Here is a tiny trained network, its code and every weight. The questions are about switching its units off for an input and a class, where a switched-off unit gives its printed mean instead of its output.

import numpy as np


def w(rows, s, z=0):
    codes = np.array(rows[::2]) - 128.0
    scale = np.full(codes.shape[1], s)
    scale[-1] = z or s
    return codes * scale


def norm(h):
    return h / np.sqrt((h * h).mean(-1, keepdims=True) + 1e-5)


def f(y):
    return np.maximum(y, 0)


def log_softmax(a):
    a = a - a.max(-1, keepdims=True)
    return a - np.log(np.exp(a).sum(-1, keepdims=True))


def net(x, mask):
    res = np.array(x, float).reshape(1, 8) / 4 @ E
    u = 0
    for l in range(3):
        y = f(norm(res) @ A[l][:, :-1].T + A[l][:, -1])
        res = res + np.where(mask[u : u + 4], y, B[l][:, -1]) @ B[l][:, :-1]
        u += 4
    return log_softmax(norm(res)[-1] @ U[:, :-1].T + U[:, -1])


A, B = {}, {}
E = w([
[121,193,128,148,227,97,131,114],'x0',
[88,124,143,134,107,166,185,234],'x1',
[28,185,19,132,138,74,97,184],'x2',
[123,118,105,75,138,114,46,169],'x3',
[133,174,163,103,65,141,50,121],'x4',
[63,115,192,155,160,127,114,171],'x5',
[142,153,169,136,153,1,175,78],'x6',
[131,202,114,182,104,171,136,130],'x7',
],0.0097)
A[0] = w([
[63,198,29,92,71,164,58,131,91],'L0N1',
[151,29,39,149,154,153,167,194,3],'L0N2',
[133,11,52,51,164,110,45,125,127],'L0N3',
[76,106,106,104,44,5,82,123,40],'L0N4',
],0.014,0.0042)
B[0] = w([
[70,162,93,182,120,163,76,114,253],'L0N1',
[74,248,208,65,180,116,118,71,194],'L0N2',
[194,73,91,77,63,84,185,136,219],'L0N3',
[133,21,80,198,169,173,36,232,190],'L0N4',
],0.011)
A[1] = w([
[130,82,178,148,248,89,177,135,40],'L1N1',
[115,170,157,142,90,173,140,202,25],'L1N2',
[119,154,41,86,157,104,117,106,5],'L1N3',
[131,148,85,185,160,105,72,127,90],'L1N4',
],0.018,0.0023)
B[1] = w([
[88,255,141,172,184,130,90,109,243],'L1N1',
[171,28,126,173,41,88,126,146,219],'L1N2',
[195,116,124,159,220,67,153,117,205],'L1N3',
[93,176,230,176,174,72,173,115,255],'L1N4',
],0.0099,0.0085)
A[2] = w([
[104,93,142,30,158,149,102,96,74],'L2N1',
[99,147,28,140,94,131,95,143,2],'L2N2',
[65,202,2,62,147,164,112,128,82],'L2N3',
[9,123,135,110,95,222,104,171,83],'L2N4',
],0.017,0.0021)
B[2] = w([
[97,118,129,159,123,131,253,141,171],'L2N1',
[65,174,136,56,132,130,125,177,224],'L2N2',
[77,173,183,71,111,155,152,80,218],'L2N3',
[162,34,89,109,202,85,143,169,255],'L2N4',
],0.016,0.0072)
U = w([
[231,67,155,96,4,146,187,97,137],'0',
[74,236,175,141,158,114,141,86,249],'1',
[56,60,90,127,117,114,76,210,6],'2',
],0.011,0.0024)

Each question gives the input, the list of numbers given to net, and the class t.
The units are the neurons (one row each of A and B). Each row of codes is followed by its name. A weight is (code - 128) times the scale printed after its matrix; where a second scale follows, it is the last column's (A, B and U).
mask holds one flag per neuron, layer by layer. A switched-off neuron (its flag False) gives its mean, the last column of its row in B, instead of its output. The means were averaged over made-up inputs and are rounded, as every weight is.
A unit's drop is (log p(t) with every unit on - log p(t) with that unit switched off) / (log p(t) with every unit on - log p(t) with every unit switched off).
The circuit of an input: a set's keep is (log p(t) with only the set's units on - log p(t) with every unit switched off) / (log p(t) with every unit on - log p(t) with every unit switched off). Starting from all 12 units, units are removed one at a time, each time the one whose removal leaves the highest keep (on an exact tie, the one counted first), for as long as the keep stays at least 0.8.
units of the circuit, in order: the units of the circuit, biggest drop first
k most important neurons: the k neurons with the biggest drops, biggest first
k most important neurons of layer l: the k neurons of layer l with the biggest drops, biggest first
drop of u: that unit's drop, to one decimal
input [2,-2,-2,7,0,-6,-8,0], class 1: most important neuron	(L0N1)
input [-8,-3,4,5,-7,-5,-4,-5], class 0: 2 most important neurons	(L0N3, L1N1)
input [4,-4,5,7,1,-5,8,1], class 2: 3 most important neurons	(L0N4, L0N2, L1N1)
input [-5,-5,5,8,-6,3,-7,0], class 1: 2 most important neurons of layer 0	(L0N2, L0N1)
input [4,6,-2,0,-3,7,0,8], class 2: 2 most important neurons of layer 0	(L0N2, L0N3)
input [0,8,-6,-7,3,7,5,8], class 0: 2 most important neurons	(L1N2, L0N2)
input [-4,2,7,-3,1,-8,-3,-1], class 1: 2 most important neurons	(L2N3, L0N2)
input [4,0,-1,1,-2,0,-8,8], class 2: 3 most important neurons	(L2N4, L1N2, L1N1)
input [-4,-1,-2,-1,0,2,-5,7], class 2: 2 most important neurons of layer 0	(L0N3, L0N1)
input [0,0,3,3,-3,3,-3,-4], class 0: 2 most important neurons of layer 1	(L1N1, L1N3)
input [-6,-2,-2,-4,7,1,2,-1], class 0: 2 most important neurons	(L0N1, L1N1)
input [4,4,8,6,2,0,6,0], class 2: 2 most important neurons of layer 0	(L0N4, L0N2)
input [3,4,-7,-1,-6,-2,-6,-8], class 1: 2 most important neurons	(L0N2, L1N1)
input [-5,-7,-2,3,8,7,-4,7], class 2: units of the circuit, in order	(L2N4)
input [5,6,-6,1,7,7,-5,-1], class 0: 3 most important neurons	(L1N2, L0N1, L0N4)
input [-5,-2,2,6,-8,3,-7,7], class 1: 2 most important neurons	(L0N2, L2N3)
input [-7,-2,-2,1,-8,1,-3,0], class 1: 2 most important neurons	(L0N2, L1N2)
input [-6,-2,-2,4,5,-2,8,6], class 2: 2 most important neurons	(L0N4, L0N2)
input [1,-5,-7,0,2,7,-3,6], class 0: 2 most important neurons	(L1N1, L0N2)
input [-6,-6,8,1,-4,-8,-8,-7], class 1: units of the circuit, in order	(L2N3)
input [-3,3,2,-4,0,1,0,7], class 2: 2 most important neurons of layer 0	(L0N3, L0N1)
input [-7,-5,-1,-4,0,-5,3,8], class 0: 2 most important neurons of layer 1	(L1N1, L1N4)
input [-3,-7,8,5,8,-3,2,0], class 2: drop of L0N4	2.7
input [6,0,8,6,-3,5,-7,-1], class 1: drop of L2N3	0.1
input [-6,2,8,4,-8,0,-5,-7], class 1: drop of L2N3	0.3
